Below are the code and all the weights of a small trained network. Each question names an input and a class and asks about switching units off, where a switched-off unit gives its printed mean instead of its output.

import numpy as np


def w(rows, s, z=0):
    codes = np.array(rows[::2]) - 128.0
    scale = np.full(codes.shape[1], s)
    scale[-1] = z or s
    return codes * scale


def f(y):
    return y / 2 * (1 + np.tanh(0.7978845608 * (y + 0.044715 * y**3)))


def log_softmax(a):
    a = a - a.max(-1, keepdims=True)
    return a - np.log(np.exp(a).sum(-1, keepdims=True))


def net(x, mask):
    res = np.array(x, float).reshape(1, 2) / 4 @ E
    y = f(res @ A[0][:, :-1].T + A[0][:, -1])
    res = res + np.where(mask, y, B[0][:, -1]) @ B[0][:, :-1]
    return log_softmax(res[-1] @ U[:, :-1].T + U[:, -1])


A, B = {}, {}
E = w([
[6,151,73],'x0',
[156,81,16],'x1',
],0.012)
A[0] = w([
[119,170,135,147],'n1',
[194,132,134,152],'n2',
[126,121,110,109],'n3',
[146,123,2,227],'n4',
[163,120,86,175],'n5',
[63,152,123,108],'n6',
[127,98,176,223],'n7',
[76,137,191,123],'n8',
[125,113,114,102],'n9',
[118,103,199,248],'n10',
[125,69,18,166],'n11',
[101,139,42,120],'n12',
[31,134,161,231],'n13',
[109,56,111,105],'n14',
[44,135,154,198],'n15',
[123,104,89,134],'n16',
[223,107,121,184],'n17',
[127,150,119,75],'n18',
[141,143,205,232],'n19',
[230,93,96,255],'n20',
],0.02,0.0055)
B[0] = w([
[112,131,123,155],'n1',
[120,133,212,182],'n2',
[139,132,126,136],'n3',
[231,123,89,250],'n4',
[153,102,147,171],'n5',
[123,191,177,202],'n6',
[87,135,149,178],'n7',
[83,122,102,208],'n8',
[142,135,130,133],'n9',
[59,130,107,207],'n10',
[204,152,65,242],'n11',
[131,138,52,211],'n12',
[92,209,127,253],'n13',
[150,140,119,154],'n14',
[110,208,142,232],'n15',
[148,129,109,164],'n16',
[124,124,253,211],'n17',
[134,135,129,125],'n18',
[42,103,114,223],'n19',
[139,34,187,228],'n20',
],0.044,0.017)
U = w([
[49,69,224,193],'0',
[120,155,162,10],'1',
[169,79,200,126],'2',
[11,187,133,225],'3',
[143,213,80,89],'4',
[177,78,95,96],'5',
[110,121,137,3],'6',
],0.011,0.0032)

Each question gives the input, the list of numbers given to net, and the class t.
The units are the neurons (one row each of A and B). Each row of codes is followed by its name. A weight is (code - 128) times the scale printed after its matrix; where a second scale follows, it is the last column's (A, B and U).
mask holds one flag per neuron, in row order. A switched-off neuron (its flag False) gives its mean, the last column of its row in B, instead of its output. The means were averaged over made-up inputs and are rounded, as every weight is.
A unit's drop is (log p(t) with every unit on - log p(t) with that unit switched off) / (log p(t) with every unit on - log p(t) with every unit switched off).
most important unit: the unit with the biggest drop
top k neurons: the k neurons with the biggest drops, biggest first
drop of u: that unit's drop, to one decimal
input [1,2], class 5: most important unit	n13
input [-6,3], class 0: top 2 neurons	n17, n11
input [-1,4], class 5: top 3 neurons	n11, n4, n6
input [3,4], class 4: top 4 neurons	n20, n12, n11, n17
input [-4,2], class 0: top 2 neurons	n11, n4
input [-2,6], class 2: top 2 neurons	n17, n20
input [3,5], class 5: top 2 neurons	n13, n15
input [-5,-7], class 0: top 2 neurons	n13, n15
input [-3,8], class 2: drop of n17	1.1
input [-8,4], class 0: drop of n17	0.4
input [-1,5], class 5: drop of n11	0.1
